Below are the code and all the weights of a small trained network. Each question names an input and a target symbol and asks about switching units off, where a switched-off unit gives its printed mean instead of its output.

import numpy as np


def w(rows, s, z=0):
    codes = np.array(rows[::2]) - 128.0
    scale = np.full(codes.shape[1], s)
    scale[-1] = z or s
    return codes * scale


def f(y):
    return np.maximum(y, 0)


def softmax(a):
    e = np.exp(a - a.max(-1, keepdims=True))
    return e / e.sum(-1, keepdims=True)


def log_softmax(a):
    a = a - a.max(-1, keepdims=True)
    return a - np.log(np.exp(a).sum(-1, keepdims=True))


def net(x, mask):
    ids = ['αβγδεζηθλμξστφψω'.index(c) for c in x.split()]
    T = len(ids)
    res = E[ids] + P[:T]
    r = res
    for j in range(2):
        rows = slice(2 * j, 2 * j + 2)
        q, k, v = (r @ M[0][rows].T for M in (Q, K, V))
        z = softmax(np.where(np.tri(T) > 0, q @ k.T / 2**0.5, -1e9)) @ v
        o = O[0][rows]
        res = res + np.where(mask[j], z, o[:, -1]) @ o[:, :-1]
    y = f(res @ A[0][:, :-1].T + A[0][:, -1])
    res = res + np.where(mask[2:6], y, B[0][:, -1]) @ B[0][:, :-1]
    return log_softmax(res[-1] @ U[:, :-1].T + U[:, -1])


Q, K, V, O, A, B = {}, {}, {}, {}, {}, {}
E = w([
[85,144,134,43],'α',
[198,142,87,135],'β',
[144,140,87,178],'γ',
[148,185,148,6],'δ',
[202,101,144,56],'ε',
[121,87,131,170],'ζ',
[109,168,162,156],'η',
[134,85,54,122],'θ',
[125,196,67,138],'λ',
[86,214,210,155],'μ',
[76,187,165,166],'ξ',
[135,161,81,181],'σ',
[96,67,132,117],'τ',
[125,145,86,174],'φ',
[91,53,89,54],'ψ',
[53,101,153,110],'ω',
],0.02)
P = w([
[9,207,128,246],'0',
[96,114,126,166],'1',
[132,70,119,142],'2',
[152,39,110,123],'3',
[175,37,91,107],'4',
[177,3,95,88],'5',
],0.0051)
Q[0] = w([
[140,113,77,3],'h0',
[74,96,52,152],'h0',
[85,155,147,154],'h1',
[117,177,120,80],'h1',
],0.015)
K[0] = w([
[46,80,83,77],'h0',
[91,119,6,147],'h0',
[131,153,132,163],'h1',
[113,121,170,78],'h1',
],0.013)
V[0] = w([
[231,201,166,190],'h0',
[2,56,227,162],'h0',
[158,129,19,122],'h1',
[114,20,102,85],'h1',
],0.0096)
O[0] = w([
[182,110,25,73,2],'h0',
[184,1,194,78,96],'h0',
[215,49,163,127,212],'h1',
[34,152,62,25,184],'h1',
],0.0091,0.0063)
A[0] = w([
[90,59,83,147,157],'n0',
[43,141,76,248,190],'n1',
[117,83,38,54,1],'n2',
[176,130,81,174,103],'n3',
],0.013,0.0022)
B[0] = w([
[93,172,37,192,235],'n0',
[85,57,219,107,254],'n1',
[247,140,95,148,199],'n2',
[107,133,52,123,193],'n3',
],0.013,0.0083)
U = w([
[5,39,111,163,183],'α',
[125,93,1,129,44],'β',
[130,101,207,181,78],'γ',
[157,89,175,147,111],'δ',
[121,106,206,92,222],'ε',
[95,113,178,84,202],'ζ',
[114,140,143,162,8],'η',
[116,137,151,162,14],'θ',
[93,236,124,104,183],'λ',
[91,159,149,179,3],'μ',
[147,36,169,66,82],'ξ',
[199,128,204,199,180],'σ',
[212,107,119,81,130],'τ',
[135,90,138,116,28],'φ',
[153,74,160,76,152],'ψ',
[127,104,139,123,27],'ω',
],0.0086,0.0049)

Each question gives the input, a string of symbols that net reads in full, and the target symbol t.
The units are the heads (2 rows each of Q, K, V and O) and the neurons (one row each of A and B). Each row of codes is followed by its name. A weight is (code - 128) times the scale printed after its matrix; where a second scale follows, it is the last column's (O, A, B and U).
mask holds one flag per unit, heads first, then neurons. A switched-off unit (its flag False) gives its mean, the last column of its rows in O or B, instead of its output. The means were averaged over made-up inputs and are rounded, as every weight is.
A unit's drop is (log p(t) with every unit on - log p(t) with that unit switched off) / (log p(t) with every unit on - log p(t) with every unit switched off).
The circuit of an input: a set's keep is (log p(t) with only the set's units on - log p(t) with every unit switched off) / (log p(t) with every unit on - log p(t) with every unit switched off). Starting from all 6 units, units are removed one at a time, each time the one whose removal leaves the highest keep (on an exact tie, the one counted first), for as long as the keep stays at least 0.8.
units of the circuit, in order: the units of the circuit, biggest drop first
most important unit: the unit with the biggest drop
top k neurons: the k neurons with the biggest drops, biggest first
which heads matter: for each layer, one digit per head in row order, 1 if its drop is at least 0.15 and else 0, layers parted by /
drop of u: that unit's drop, to one decimal
input θ ψ δ θ θ θ, target β: most important unit -> h1
input δ θ δ γ, target α: which heads matter -> 10
input θ δ σ, target α: units of the circuit, in order -> (n1 n2)
input θ τ θ θ τ τ, target β: units of the circuit, in order -> (h1 n0 n2)
input φ λ δ θ θ ε, target τ: units of the circuit, in order -> (n2 h1 n1)
input ψ α θ θ θ ψ, target β: top 3 neurons -> (n2 n0 n1)
input μ ε θ φ ε λ, target α: units of the circuit, in order -> (n1 h0)
input θ ζ θ ε, target τ: top 3 neurons -> (n2 n1 n0)
input γ δ μ, target σ: top 2 neurons -> (n1 n3)
input δ μ δ β, target β: which heads matter -> 10
input σ δ θ γ β, target β: which heads matter -> 11
input ζ ω δ γ ε, target ξ: which heads matter -> 10
input θ η η ε λ, target α: top 2 neurons -> (n1 n2)
input θ θ ψ δ ψ, target β: units of the circuit, in order -> (n2)
input δ ε τ σ, target α: top 2 neurons -> (n1 n3)
input σ σ β γ θ δ, target λ: which heads matter -> 10
input σ γ θ ω θ δ, target ξ: which heads matter -> 10
input σ μ γ θ ψ γ, target β: which heads matter -> 11
input τ ω ε, target ξ: drop of n2 -> 0.0
input θ θ ψ θ θ, target β: drop of n0 -> 0.5
input σ θ γ β γ, target β: units of the circuit, in order -> (h0)
input ω δ γ, target α: drop of n2 -> 0.3
